In the rows, 128 means zero.
Each row is followed by its class.
[ 99 143 102 122 135 106 113 124 132 153 176 112 108 152 103 137 146 150
  95 134 129  71 106 148  95 158 156 128 144 112 154 122 103 128 122 114
 135 216 134 162 168 133 188  77 107 183  63 130 100 136 156 138 216 147
 160 118 108 173 146 170 152 122 122  53 115] : cz
[149 152 167 107 130 145 119 153 136 157 132 133 124 128 128 168 119 113
 150 151 121 102 145 126 118 110 101 109 108  96 105 134 124 126 125 148
 112  85 164  93 143 127 117 139 158  45 122 127 152  94  67 106  94 155
 123 128 120 147 111 148 148 125 115 123 129] : cz
[181 129 114 108  65 118 131 134 146 184 149 135 100 119 115 129 161 128
  90 128 150  97 115 129 120 154 112 118 111 129 134 115 124  97 139 107
 113 146 163  88 160 129 146 133 140 101  78 167  89  98  83 125 192 133
 151 121 139 128 125 177 138 139  98 120 114] : Gz
[175 154 132  99 105 120 141 143 139 178 139 145 106 127 126 143 154 121
 110 132 134 116 115 142 117 139 107 123 112 115 144 111 119  83 141 129
 117 135 128 101 160 136 143 112 142 109  90 145  94  87  86 128 165 138
 140 119 126 131 121 165 137 143 115 132 122] : cz
[202 162 172  81  94 158 130 159 159 211 101 155 121 123 131 166 123 102
 145 136 114 102 171 125 112 100  71  94 100  85 103 117 134  72 154 157
 107  48 210  69 151 132  96 126 169  25 106 149 133  58  10  86 141 153
 108 127 122 114 109 136 139 147 100 148 138] : pp
[ 88 113  96 132 121  96  95 120 130  98 156  92 133 129 109 118 132 140
 149 113 168 102 120 138 115 163 181 145 146 155 129 130 125 180 116 123
 125 207 109 181 106 116 140 159 106 209  93 131 113 175 168 151 141 137
 126 119 141 153 151 136 127 123 132  87 118] : ld
[107 116 177  78  46  66  87 162 163 205 169 126 109 154 102 125 215 124
  59 181  90  55 156 137 111 212 146 152 146  94 140  70 116 123 142 139
 148 234 152 123 186 136 174  41 152 130  21 135  75 148  78 116 213 187
 172 146  87  90 144 190 158 111  71  16  91] : cz
[109 112 165 105 118 111 130 133 133 133 165 140 139 117 127 136 152 124
 138 153 123  97 144 138 154 118 125 134 101 143 113 126 126 173 121 132
 121 156 104 113 129 135 122 186 144  68 130 113 110 122  99 150  66 138
 143 149 146 133  97 158 142 118 124 138 129] : cz
[157 120 186 105  92 140 113 162 150 156  45 141 122 121 141 138 154 113
 153 150 113 131 164 116 114 139  87 118 113 106 104 127 137  85 134 180
 118  72 182  90 112 112  88 135 169  82  94 172 123 100  92  96 118 152
  89 135 112 110 131 161 118 140 123 130 144] : ld
[200 134 124 104  98 127 151 147 119 210  82 136  84 125 129 146 132 119
  95 150  98 144  92 124 108 147  94 108 129  85 152 110 123  39 135 138
 123  63 175  79 154 134 171  40 139  99  96 178 118  95  98  93 228 130
 132 118 110 111 136 156 139 153 107 118 115] : cz
[205 139 140  89 104 127 154 146 131 203 123 127 101 121 124 148 118  95
 121 151 123 100 126 124 122 113 101  92 106  96 137 100 126 119 143 131
 120  70 170 110 143 146 146 119 109  86 115 143 139  89  16 114 169 140
 139 128 120  87 123 137 153 136  97 110 119] : Gz
[114 128 138 115 101 102 105 135 141 132 118 139 111 133 125 112 188 145
  93 156 122 110 111 138 113 175 127 143 117 125 131 118 109  98 125 141
 146 191 139 122 153 125 167  81 150 125  77 142  73 143 153 108 160 146
 150 142 111 144 129 194 154 118 118 146 120] : cz
[148 120  83 128  89 130 110 102 134 117 212 113 115 102 123 127  89 142
 112  93 174 112  98 141 131 122 155 123 123 135 113 129 139 177 117  70
 109 136  90 122 143 125 130 178 129 135 146 132 137 135 122 151 144 115
 148 108 185 159 124 145 107 137 130 139 123] : cf
[129  83 194  89 100 104 142 148 116 162  88 121 120  98 154 111 155  98
 118 195  82 165 131 113 151 140  98 121 119  85 122 104 130 121 136 148
 134  51 109  66 116 147 161  82 154  74 166 140 155 145  51 119 113 140
 133 160  99  49 106 141 138 103  89 125 124] : pp

Each row is followed by its class. Each block has new classes.
[134 121 114  85 171 152 127 105 165 151 114 155 141 156 111 103 142 122
 114 159 115 130 142 150  81 130  77  70 116 132  83  76 115 144 106 125
 142  81 100 113 127 143 111 113 121  89 108 140 151 119 148 129 160 129
 119 125  94 123 127 122  89 120 103 131 137] : qc
[152 129 113 135 138 119 158 126 135 116 120 149 109 119 114 160 118 156
 108 103  99 121 122 109 117 152 157 158 156 170 156 145 106  23 174 141
 126 117 167 129  96 108 117 133 131 127 130 139 135  97 112 105 119 122
 134 134 132  81 166 129  49 151 128 148 148] : Zh
[124 140 118 158 170 109 141 101 172 115 151 156 119 113  98 151  78 175
 125 149 111 152 182 122 156 160 148 141 114 161 139  92 105  47 148 125
 144 161 103 117  68 139 166 150 132 110 129 121 108  98 166  95  29 172
 170 146 139 102 107 144 160 164 126 127 154] : lq
[103 147 145 141 149 111  97 126 118 100 132 117 151 129 131 112  98 122
 128 156 138 144 172 132 155 131 113 108 107 115 124 101 116 160 123 119
 150 150 102 108 123 132 168 126 115 149 136 110 113 138 161 126  81 166
 153 128 135 148  79 129 199 127 126 114 122] : Bn
[122 141 147  87 156 139  93 130 117 136 106 122 169 160 141  90 137  97
 118 160 135 127 151 152 106 107  56  67 107  91  96  86 116 225 104 121
 166  77 114 103 167 137 135 102 114 127 108 121 147 150 151 138 159 141
 120 110 107 151  99 109 136  99 107 125 112] : qc
[105 150 153 129 129 138 116 152  97 159 138  88 137 128 147 132 120 139
 135 145 147 127 159 136 164 101 121 141 106 111 130 135 132 202 115 128
 195 113 159 120 158 135 156 128 119 167 118 115 138 152 127 114  94 140
 141 108 145 138 118 122 169 125 123 125 104] : Bn
[137 109 107 148 133 105 144 104 153  70 134 165 118 111 104 139 101 144
 126 118 109 141 126 107 128 173 163 143 147 153 140 143 111   8 173 134
  82 167 105 128  63 112 135 133 138 110 151 140  96  96 141 125 105 150
 150 142 125 107 125 141 119 150 142 135 162] : Zh
[129 130 114 104 176 148 154 119 166 196 135 138 112 138 114 157 122 171
 135 128 111 131 164 145 121 132 126 133 104 160  88 106 112  97 141 133
 216  68 158 112 102 137 136 126 118 117 113 140 155 109 137  90  95 144
 147 123 121  96 160 126  72 153 105 145 141] : dg
[113 140 135 144 140 117 106 121 134 110 138 126 140 126 123 118 109 126
 128 154 135 142 157 129 146 130 117 115 113 114 134  96 127 152 110 116
 126 157  90 121 122 142 155 135 128 131 115 113 117 132 152 126  83 153
 144 134 131 144  87 132 194 129 120 114 125] : Bn
[138 136 109 146 151 136 157 113 173 168 148 150 103 118 107 165 119 171
 125 136 108 135 153 128 132 132 148 148 121 166 132 104 130  80 123 131
 146 136 132 133 106 140 128 148 136 104 118 130 139 101 131 102  70 133
 137 138 131  95 143 143 109 156 122 129 139] : lq
[ 98 178 165 161 123 104  96 161  79 115 127  85 152 118 150 132 104 121
 123 149 141 129 168 120 178 100 117 142 111 104 178 126 126 211 112 125
 166 149 150 118 172 132 162 141 126 186 123  90 129 151 132 117  69 145
 138 122 153 136  79 126 196 124 137 120  98] : Bn
[105 166 161 144 135 113 106 157  87 137 124  93 147 129 149 137 109 129
 124 142 134 124 167 126 165  99 112 139 117 114 158 133 122 200 120 129
 185 122 162 114 166 129 156 134 121 178 121 100 137 146 127 111  78 141
 142 116 151 130 101 120 163 126 128 128 101] : Bn
[145 118 106 148 134 106 140 103 156  69 127 170 118 114 103 141 105 141
 119 123 102 141 117 107 116 171 153 137 156 159 160 122 113  14 154 129
  68 169 105 133  82 115 122 134 138 103 143 136 103  93 136 127 113 137
 138 148 125 107 125 139 108 142 145 130 153] : Zh
[138 115  96 155 150 118 156  87 192 104 151 181 104 108  89 147  99 165
 128 134 104 146 132 122 128 173 161 140 130 170 130  96 120   5 143 118
  85 180  82 131  55 136 136 150 136  87 142 139  98  87 154 116  68 153
 151 154 129 103 121 151 143 160 134 124 162] : Zh
[123 104 127  85 130 158 115 114 140 154 126 125 150 153 134  87 154 102
 139 140 152 128 123 155 109 118  90  82 101  96  67 113 136 192  99 118
 137 102  85 123 136 142 124 103 117 104 122 139 126 149 147 148 176 130
 123 122 104 164 112 121 149 109 109 116 125] : qc
[126 141 136  87 160 159 122 132 137 199 123 120 141 158 137 119 150 123
 122 155 130 121 154 157 106  94  74  89  97 114  87  88 132 227  82 124
 192  65 135 117 170 152 121 117 115 119  97 124 167 145 134 121 141 121
 113 109 109 132 129 114 113 115  99 127 109] : qc
[136 107 111  93 162 146 162 120 157 173 125 146 114 133 116 144 124 160
 137 115 119 133 152 142 119 144 133 134 111 157  74 127 115  71 157 135
 192  78 144 117  84 127 135 120 116 111 125 149 139 112 142 102 116 143
 151 126 119 103 162 126  73 152 108 144 152] : dg
[104 171 155 158 130 106 106 150  97 124 132  98 148 122 142 137 106 127
 124 150 133 130 164 126 167 103 122 139 116 114 166 118 130 193 111 123
 161 147 142 120 160 136 157 142 127 169 125  99 135 143 133 116  72 142
 141 122 151 133  96 127 187 124 136 121 101] : Bn
[137 107 104 137 128 112 135 101 144  62 117 171 124 123 106 121 121 121
 115 123 100 135 102 116  96 168 143 119 161 154 147 121 114  24 152 127
  45 162  94 137  84 116 110 127 138  93 141 141 104  95 132 142 148 126
 125 147 118 113 122 134  98 132 142 128 158] : Zh
[129 134 110 143 163 121 146 110 164 146 143 148 113 117 103 155  99 162
 124 139 108 143 161 126 135 147 144 141 118 159 131 104 122  72 136 124
 146 137 121 122  95 140 142 145 134 115 127 127 124 102 146 105  66 150
 149 138 132 101 126 136 130 155 125 129 140] : lq
[ 96 151 156 150 139 111 108 141 111 130 148 109 133 119 135 129  91 137
 138 145 144 142 176 133 179 124 127 139  99 113 135 118 128 170 125 112
 182 151 125 112 128 137 176 135 121 164 134 104 115 142 151 110  52 166
 161 125 148 139  90 130 210 139 127 121 115] : Bn
[117 103 114 130 121 155 138 112 171 182 174 122 105 117 116 124 141 142
 163 137 156 143 135 150 148 128 144 130  89 121  78 117 159 155  90 115
 128 163  76 141 110 160 137 141 142 100 130 129 111 139 152 132  95 134
 139 142 125 157 112 145 207 134 122 105 129] : hs
[102 162 150 159 133 101 108 139  86  96 134 112 144 118 135 133  95 132
 123 142 132 137 166 124 168 130 131 137 116 118 163 123 120 149 132 126
 148 158 132 117 132 125 171 138 128 162 136 106 114 133 143 116  66 157
 147 129 150 132  94 129 188 133 136 124 118] : Bn
